The four nearest rows among all rows above each row, by straight-line distance, nearest first (none for the first five rows):
(in the rows, 128 means zero)
0: [108 133 123 102 122 130 178 125 145 124 139 156 109 134 155 133 142 161
 148  90 107 120 151 139 140 159 115 121 148 111  82 142 139 149 103 142
 121 147 126 129  56 127 134 122 165 162 105 135 155  51 112 127  88 119
 107 114 132 177  95 138 121 115 211 106 114]
1: [148 104 120 107 138 156 158 135 157 149 158 188 120 115 155 127 107 185
  98 120 122 102 170 139 166 139 153 132 140  40  65 151 131 108  94 176
 134 104 129 129  39 115 111 138 153 207 100 139 152  53 109 118 121 145
 130 104 125 194  75 141 118  98 208 116 101]
2: [103 149 124 122 143 173  72 127 199 134 112 126 166 115 164 133 103 144
 132 121 153 138 116 115 135 125 119 148  88 126 160 105 130 119 146 147
 111 133 146 118 202  50 123 105 124  44 118 124 134 162  71 135 107 128
  89 119 131 112 162 162 152 116  90 123 142]
3: [179 123 139 144 150 109 114 118 106 133 117 157 107 186 100 146 122  93
 128  97 117 115 162 121  76 117 142 119 137 151 127  97 118 107 125 123
 143 126 144 129 165 169 104 130 117 224 124 134 119  97 255 123 161 135
 192 133 119 134 120 128 108 136 153 135  93]
4: [ 95 112 113 145 116 117 213 125 136 144 164 138  97 113 136  91 160 125
 137 122 143 113 132 141 111 137 139 147 177 135  80 150 118 168 157 144
 149 145 118 137  52 141 122 154 165 140 126 159 143  37 165 173 108 159
 127 128 122 171  80 100 118 118 212 105 113]
5: [156 110 117 148 122 118 140 118 115 119 107 145 100 149 140 108 137  86
 110 106 118 121 157 141  86 131 180 161 159  80  67 108 142  82 129 115
 143 113 136 125  34 149 118 107 148 214 112 154  95  63 192 143 152 162
 131 152 129 134 138 152  95 137 160 142  93] : 3 4 0 1
6: [129 122 134 156 130 129 175 124 106 132 149 141 113 115 139 117 135 140
 118 192 113 120 195 134 126 127 156 117 157  93  88 143 119 131 144 113
 128 146 131 115  28 166 140 117 153 144 146 153 130  75 109 141 145 143
 109 141  86 161 122 132 123 120 196 140 106] : 4 0 5 1
7: [116 162 116 132 120 141  68 137 165 140 135  91 191 111 191 125 140 102
 139  57 120 149  90 131 129 126 102 137 117 158 189 183 115 139 107 125
 116 128 116 111 206  72 151 113 112  43 114 113 126 217 101 116 111 113
  90 126 130 110 135 149 163  90  82 139 119] : 2 0 3 6
8: [138 175 141 147 138 119 138 143 101 110 112 103 133 197  81 119 163 101
 119 114 123 105 100 133 120 122 151 137 149 122 124 120  97  70 157 125
 128 138 138 152 113 198 108 122 119 185 124 129 113 176 223 122 158 115
 169 130 117  89 125 145  86 144 122 150  95] : 3 5 6 4
9: [ 99 118 101  93 136 139 110 130 177 111 104 150 163 131 206 139 126 163
 115  46 143 128 164 143 113 131  98 129  60 162 152 109 135 137  87 163
 143 106 133 122 152  51 133 109 135  86 145 144 126 127 145 145 100 116
 112 107 153 127 157 146 131 117 110 102 148] : 2 7 0 3
10: [104 122 128  89 162 137 130 132 153 147 126 182 150  95 184 126 111 159
 120  18 131 133 199 162 146 149 123 141 108 111 138 118 142 131  86 159
 132 131 110  87  81  47 122 132 119 115 108 129 160  91 103 128 113 108
 115 138 171 173 103 116 100 115 132 132 127] : 9 0 1 2
11: [112 143 126 138 118 141 105 151 147 129 116 109 150 113 179 120 106 147
 125 114 126 157 132 144 137 125 145 134  84 148 158  91 120 124 132 126
 119 113 111 102 193  44 157 108 128  28 115 117 133 174 102 123 133 110
  82 101 153 123 168 152 163 111  99 121 150] : 2 7 9 10
12: [109 138 102 138 103 125  66 141 122 100 114 109 109 165  95 143 206  23
 144   1 146  94  76 131  69 135  95 126 122 160 176 110 147 121 110 102
 148 147 146 149 209 184  89 132 138 249 118 145  93  97 239 158 146 145
 174  96 163  85 120 122  86 155 141 126 131] : 3 8 5 9
13: [129 128 117 131 137 141  88 129 176 127 128 109 185 106 178 142 107 122
 117 114 135 141 145 143 128 134  96 121  82 143 170  96 127 159 133 146
 123  95 121 106 214  89 128 113 115  51 123 110 130 151  94 125 114 125
 117 124 140 115 211 141 162 115  85 130 127] : 2 11 7 9
14: [104 129 135 111 133 174  90 130 140 138 114 145 151 112 156 147  84 143
 116 180 111 151 132 129 134 124 118 147  75  97 134 110 145 122 107 150
 125  80 126 117 231  84 135  97 130  53 123 117 129 165  76 107 119 130
  85 143  83 121 175 120 159 152  73 144 143] : 2 13 11 7
15: [121 118 128 157 142 109 188 103 110 123 147 154 106 107 145 109 124 157
 125 192 122 141 177 101 145 147 174 122 158  71  60 137 124 137 132 136
 132 124 126  98  10 174 132 132 146 152 146 141 126  58 116 115 114 122
 108 140 125 155 128 133 110 117 187 139 116] : 6 0 4 1
16: [115 112 129 133 121 132  63 123 102 123 131 132 113 113 101 124 115  92
 116 159 133 130 123 145 104 113  99 140  88 114 186 121 146 124 121 143
 109 109 139 126 255  95 124 100 140 131 140 107 125 128 120  95 154  92
 155 144 117 131 160 126 141 152  89 144 154] : 14 13 2 11
17: [135 111 143 150 136 151  76 114 168 145 105 150 156 102 138 144  80 142
 113 181 133 149 170 121 132 135 101 119  73  69 141 120 148  73 151 126
  98  88 123 106 248  66 121  99 134  95 132 100 141 119  99  88 144 125
 117 114 131 123 164 143 164 137 105 137 177] : 14 16 2 13
18: [129 144 134 137 138 107 164 133 106 131 136 148 131 157 153 134 111 134
  96 150 118 131 156 136 117 139 150 119 173  83  79 136 132 124 126 133
 137 113 136 116  46 191 123  99 147 197 118 161 112  77 168 120 156 145
 111 121 110 140 106 133 107  99 173 112 140] : 6 15 5 0
19: [131 121 115 155  98 118 150 110 137 132 142 153 102 136 113 118 115 148
 146 149 108 137 167 130 129 123 199 142 174  31  79 145 117 109 141 141
 130 122 116 127  19 164 148 135 125 154 115 159 108  72 119 121 103 135
  93 101  97 151  96 134 129 108 177 113 103] : 15 6 18 1
20: [110  95  86  75 146 137 137 116 160 132 106 191 121 107 191 133 138 221
 124  32 135 103 164 128 128 156 123 131  96 125 135  98 148 128  82 138
 125  95 111  96  64  39 135 137 108 195  82 127 171  75 122 146 119 123
 132 115 201 189 114 105 104 116 148 125 126] : 10 0 9 1
21: [138 129 126 157 168 110 120 130 114 127 108 108  96 148  86 149 169  53
 120 140 106 109 115 110  93 120 138 126 164 123 101 126 124 104 151  95
 143 132 130 160  99 185 147 122 129 196 132 118 111 139 221 151 153 155
 162 121 102  92  98 125 111 152 125 128  88] : 8 3 5 18
22: [171  87 159 122 130 159  61 131 101 113 114 105 125 105  96 112 124 109
 123 191 131 134 123 127 149 122 114 142  93  69 184 135 171  90 135 120
 101 128 121  87 244 128 154 128 101 110 134 113 140 163  71  64 125 133
 152 121  95 119 145 113 148 148  70 146 172] : 16 17 14 13
23: [ 98 144 125 153 119 143  93 131 133 138 138 114 144 107 152 152 112 132
  99 152 121 141 119 137 141 119 116 138  88 134 155 110 133 144 121 118
 104  84 144 130 231  56 163  93 129  45 128 136 132 171  75 129 136 131
 110 128 116 127 175 137 173 107  90 117 171] : 11 14 13 2
24: [136 126 121 168 161 104 136 128 107 128  95 145 108 153 156 132 142  86
 123 107 106 118 149  97  84 117 144 140 136 103  80  97 138 100 139 140
 130 146 132 132  53 178 118 111 135 224 128 128  88  92 229 133 170 152
 166 107 111 112 126 116 113 135 152 126 126] : 5 21 18 3
25: [125 139  95 146 119 154  81 127 162 146 139 123 163 115 173 173 171 116
 137  67 156 159 111 117 139 128 114 115 117 164 177 129 110 168 111 124
 139 119 150 137 179  80 139 127 126  48 116 120 133 171 111 123 112 108
  96 116 151 108 140 135 164 127  94 111 144] : 7 13 11 2
26: [116 144 112 131 143 111  64 144 177 143 100 109 150 110 167 132 127 141
 133 101 141 132 133 134 136 107 115 121  90 175 166 101 138 120 130 135
 110 131 132 122 172  91 131 106 127  12 123 123 139 175  80 102 130 124
 100 131 133 105 175 119 145 129  87 104 166] : 11 2 13 25
27: [160 125 138 148 152 108 109 139  94 120 125 110  95 181 113 142 114 101
 140 111 123 125 157 140 107  86 175 115 152 108  86 126 128  88 128 122
 151 128 138 157 105 206  99 119 121 225 133 114  90 102 204 131 172 152
 170 123 109  95 115 127  73 117 138 129 129] : 24 3 21 8
28: [118 122 112 125 117 139 188 145 137 128 138 178 114  81 159 126 123 218
 116 126 111 133 174 130 145 157 136  96 171  90  89 150 132 175 105 147
 123 115 117 121  38 128 139 139 134 126 140 130 150  83 103 169 116 122
 112 131 133 161 102 151  91 109 194 112 111] : 0 15 6 1
29: [157 128 158 120 145 122 116 112  94 124  88 103 102 170  77 151 146 111
 131 153 155 115 101 135 119 106 133 159 126 132 154 131 134  97 134 125
 132 126 125 149 217 161 128 140 117 180 136  89 123 175 184 121 147 116
 160 146 144 128 142 107  93 141 102 148 137] : 8 16 3 21
30: [124 155 114 122 128 132  96 120 158 112 106 108 169 124 164 173 103 128
 144 134 137 158 117 121 171 154 132 146  73 170 148 112 132 139 138 129
 120 127 121 123 197  85 152 103 117  13 130 111 124 187  71 122 133 113
  98 120 120 116 149 153 181 116  94 136 149] : 11 2 26 23
31: [135 134 118 157 140  99 167 115  99 125 130 107 119 162 126  91 134 109
 116 180 111 123 139 132 118 151 161 132 176 111  68 124 131  87 133 103
 118 108 135 122  18 217 132 120 128 145 137 152 118 133 180 134 130 155
 140 122 105 103 122 133 118 116 153 150 111] : 18 6 5 15
32: [138 115 121 129 140 163  49 125 177 122  99 153 167 116 170 153  67 123
 118  99 131 153 152 143 157 114 123 142  60  68 138 114 142 103 108 177
 131 113 105 106 197  41 123  88 123  55  89 116 123 148 112  75 102 127
  84 127 110 139 165 119 142 119 104 142 166] : 14 2 17 13
33: [114 133  91 121 134 144  77 126 160 125 102 155 145 132 188 158  86 171
 121  93 142 142 189 129 102 119  86 129  64 146 134 102 142 106 106 158
 119 103 150 121 210  54  97 123 127  45 120 121 153 111 113 141 118 143
 125 132 137 129 181 119 157 119 123 119 168] : 9 13 2 26
34: [ 93  99 119  84 127 146 177 127 143 141 138 154 132  98 149  78 120 166
 148  58 119 129 139 128 148 131 117  97  91  86 127 127 121 166 118 147
 129 128 123 115  38 106  96 126 120 174 113 104 154  71 113 149  92 142
  84 144 153 201  82 126 106 123 170 105 126] : 0 28 10 20
35: [133 137 129 172 129  94 120 109  93 128 111 121 113 146 125 133 165  58
 121  99 112 145 132 135 126 121 163 122 180  64  85 106 108 130 111 107
 138 147 135 149  42 174 119 109 115 166 101 161  93 129 198 148 150 141
 123 123 131 141 117 138 101 130 137 121 108] : 5 24 21 31
36: [124 113 122 118 114 160 187 140 147 110 157 194 132 117 191 123 124 204
 128 117 111 126 166 127 157 116 158 122 141  89  69 143 117 133  97 151
 145  95  88 108  19 108 129 142 133 162 142 162 140  46  92 145 103 141
 109 108 154 222 107 134 104  90 184 111 135] : 28 1 0 34
37: [113 128 108  98 136 159 151 116 159 134 131 171 122 109 165 130 138 175
 120  77 131 110 178 124 134 147  85 122 103 148 144  91 128 131 103 165
 125 127 126 115  25  60 132 137 129 144 119 157 167  87 136 151 133 126
 111 117 176 163 133 120  82 127 160 115  90] : 20 10 34 0
38: [160  94 116 126 130 141 137 130  84 106 116 158  98 149 110 130 105 153
 119 209 122 103 175 128 107 125 115 133  93 162 142 101 132  93 103 136
 142 105 120 163 255 148  92 128 117 172 174 113 137 104 200 108 195 114
 173 163 122 136 146 119 127 129 141 136 147] : 29 16 3 27
39: [127 113 126 130 147 140 150  86 140 148 170 207  83 119 165 103  89 173
 118 139 108 111 187 141 124 161 160 118 132  37  63 154 154 115 101 149
 156  95 125 115  34 124 117 118 146 161 129 151 155  72 115 125 150 142
  95 137 131 167 112 117 114  87 194 118 136] : 1 15 36 28
40: [132 101 145 121 121 152 150 137 140 137 149 200 119  95 141 122  78 191
 116 100 104 122 174 138 167 135 159 133 138  18  88 161 132 129  76 165
 130 111 128 101   1 100 137 131 127 161  83 166 137  96  86  84 120 129
 114 114 152 230 103 109  99 139 212 109 102] : 1 36 39 28
41: [160 101 133 111 181 135 111 125 103 104 122 137 112 152 102 164  98 134
 111 182 157  95 148 150 110 122 136 128  87 140 160 131 134 101 118 163
 145 103 121 150 218 177 131 110 131 189 149 118 148 154 184 103 155 113
 167 139 138 103 148 138  94 130 122 149 134] : 29 38 16 3
42: [120 135 112 158 132 107 181 111 117 107 136 127 107 134 172 121 125 139
 128 181  94 157 194 101 107 135 154 102 148 118  55 138 118 117 114 128
 108 120 109 142  26 158 109 140 151 140 145 160 124  49 150 140 142 151
 117 140 108 139 141 123 127 129 165 123 108] : 6 15 18 31
43: [123 109 115 116  91 158  65 119 105 127 143 157 116 131 105 154 143 130
 139 182 136 104 111 137  95 124 111 129  84 127 174 119 143 114 144 112
 121 130 124 171 255 116 111 124 129 160 161 123 150 108 127 138 151  93
 198 141 117 119 161 149 138 124 108 121 161] : 16 38 41 29
44: [145 145 117 176 127 129 125 114 120 126 108 137 125 160 133 122 145 106
 128 103  96 104 159 136 105 127 146 109 167  78  52 129 141  90 135  96
 125 140 140 123  67 173 113 120 124 207 124 154 113 104 199 157 149 148
 150 130 110 113 124 122  95 116 161 155 126] : 24 5 35 27
45: [154 118 169 118 146 156 121 120  65 131 128 127 128 140  95 136  60 152
 113 255 125 122 164 131 142 136 172 109 122 159 143 136 125  72 137 135
 113  94 103 149 234 209 126 131 126 114 171  92 153 206  99  94 172 101
 175 185 109  84 141 126  89 152 106 133 124] : 41 38 29 22
46: [160  91 186 158 136 119  80 138  81 125 115 125 115 166 104 116 134 126
 133 119 138 114 112 131 123 124 145 134 121  79 169 116 154  73 137 119
 158 116 130 121 190 191 135 132 118 160 137 126 110 174 167  96 173 124
 142 141  96 101 106 129  86 149 107 163 116] : 29 41 8 27
47: [113 143 114 146 135 159  64 152 172 110  90 138 166 104 169 135 104 146
 134 116 132 134 123 126 138 110 147 115 103 158 149 114 154 106 115 135
 115  98 144 106 171  76 141 116 130  47 114 137 130 169 114 107 136 126
  89 135 162 118 182 130 142 137  88 120 159] : 26 11 2 13
48: [172 101 148 106 130 148 130 132  98 135 140 148 107 136  86 150 100 162
  96 223 124 103 169 119 123 119 123 126  81 139 136 125 155  75 149 145
 130  93 106 142 253 119  98 125 117 188 147 117 150 104 118 104 182 125
 178 149 109 132 167 131 103 169 106 146 147] : 38 41 43 16
49: [121  99 139  79 142 157 119 137 181 109 111 169 131 124 175 146 116 197
 134  85 130 143 142 128 147 132 132  97 104 123 139 107 154 124  74 132
 141 106 105 130  72  63 139 134  96 111 120 139 152 127  84 141 167 110
 103  93 176 142 125 133 100 101 138 124  98] : 37 10 20 9
50: [152 144 114 162 141 109 188 118 123 154 136 144 104 163 119 114 115 144
 107 219 101 149 181 125 115 113 175 134 170 104  79 155 123  88 152 123
 121 107 119 127  10 169 118 141 148 172 133 178 127  82 127 145 134 149
 122 136 113 135 111 123 107 116 167 114 105] : 6 42 15 18
51: [145 138 106 167 116 111 174 122  98 115 110 134 114 119 147  99 131 136
 107 192 105 142 155 112 122 116 151 121 177  88  57 147 118 121 143 112
 128  99 126 121   1 179 118 131 141 144 137 130 106  82 140 126 129 145
 123 121 119 144 130 111 129 109 195 160 125] : 15 6 42 50
52: [132 115 101 163 121 108  53 126 139 143 109 153 124 131 154 110 176  55
 128  41 145 113 140 119 117 114 141 124 181  14 105 111 131 110 146 104
 125 137 167 118  25 120 143 100 158 225 103 175  91  55 144 138 125 178
 118  93 121 151 105 120 132 143 161 126 119] : 5 35 44 24
53: [169 131 143 123 126 134 146 129  84 140 118 102 101 164  59 127 100 120
 135 244 116 111 134 122 142 118 144 136  88 128 153 137 130  84 159 115
 131 100 107 141 251 175 128 131 132 161 184  82 140 164 137  93 156  85
 197 168 136 111 139 133  84 145  87 170 140] : 45 48 29 41
54: [103 125 117 110 168 149 108 147 152 134 129 156 134 124 194 163 111 223
 127  95 140 143 165 119 127 145 120 135  92 158 161 103 131 124  88 153
 121 124 125 124  93  47  92 108 124  91 125 142 140 150 100 135 126 123
 131 120 186 133 126 131 108  89 141 140 155] : 49 9 10 37
55: [ 77 139  69  96 144 116 155 130 180 137 118 155 132 130 204 150 156 218
 128 112 146 148 162 125  77 140  85 113  82 252 182  95 122 185 110 152
 127 129 125 148 128  82 107 140 128  87 172 113 167  76 123 213  86 110
 162 120 191 142 146 153 131  98 166  91 150] : 9 54 37 33
56: [119 133 113  83 175 136 116 133 170 138 100 181 169 108 182 118 122 189
 143  65 105 128 152 145 144 126 117 132 105 104 160  89 138 122 105 166
 114 124 126 117  61  58 119 146  97 153 104 139 149 114 106 123 113 105
 100 124 147 142 112 121 108 110 122 128 118] : 10 49 37 20
57: [131 125 127  75 166 163 105  97 144 144 125 128 148  97 151 127  76 205
 139  96 140 152 135 145 163 130 127 122 129 158 142 126 137 108 111 145
  99 119 124  93  32 100 168 127 113  49  83 132 126 177  64 105 132 115
 104 126 159 106 129 120 119  88  81 127 110] : 49 54 56 47
58: [148 115 144 115 141 126 114 135 100 120 134 106 113 157  72 145 105 124
 117 220 129  91 139 130 117 130 123 116 100 132 149 136 142  74 136 110
 146 121 118 140 255 178 128 134 114 177 143  91 147 168 164  84 156 110
 200 166 120  96 146 123  94 136 131 128 109] : 53 41 29 48
59: [155 126 134 144 127  97 100 111 121 138 133 130 119 175 127 127 110 136
 113 145 144 116 177 147  88 142 136 127  95 175 118 125 144  90 126  99
 116  99 138 143 195 191  96 119 137 227 148 120 125 119 224 134 154 119
 186 149 121 118 122 108  78 160 165 154 133] : 3 41 38 27
60: [113 125 131 110 154 150 145 123 160 124 141 164 127 109 164 122 117 174
 139  47 121 125 133 121 151 137  85 115  89 131 160 125 157 135  92 143
 131 121 120  98  59  77 132 159 124 136 102 129 136  97 117 146 107  95
  92 110 176 176  93 122 100 100 147  98 119] : 37 56 10 49
61: [149 133 137  96 159 161  75 123 152 116  93 127 146 102 171 145 120 147
 144  21 126 129 145 126 181 135 144 127  93  81 158 105 138 119  81 153
 121 135 128  98  70  54 142 124 120 100  79 129 103 160  98 114 129 111
  94 130 153 154 122 115 102 119  72 141 114] : 56 10 49 57
62: [110 118 137 105 150 133 131 153 149 147 110 161 137 108 167 101 138 182
 137  83 129 146 123 129 189 139 133 126 122 100 145 142 117 140  96 164
 119 140 116 101  55  71 165 138 105 117  95 136 158 141  98 138 116 107
 103 144 180 159 116 136  89 114 126 130  87] : 56 60 49 10
63: [137 135 113  89 138 132 128 136 157 118 128 159 151 108 173 114 117 184
 133  86 119 126 123 120 144 151 109 126  76 131 148 119 105 148  93 169
 109 141 128 109  36  90 143 152 122 112 119 155 128 111 130 158 101 105
 100 135 174 175  93 116 106  92 149 101 113] : 60 62 37 56
64: [117 132 121  80 152 129 181 142 170 137 142 147 141 114 154 126 139 217
 134 101 138 115 161 121 128 138 116 119 104 166 162 109 106 160 101 131
 135 125 144 114  21 101 114 129 122 138 156 147 163  95 130 165 121 115
 121 132 177 165 113 125 108 112 154 101 131] : 37 63 60 34
65: [127 145 135 120 141 123 118 128  79 129 116  85 101 179  70 136 158  97
 139 140 144 105  99 120 101 121 126 115 131 175 159 130 133 111 135 111
 149 146 144 160 207 179 106 127 107 224 165 110 112 145 187 117 158 123
 195 164 134  83 117 116  94 160 120 132 134] : 29 58 8 59
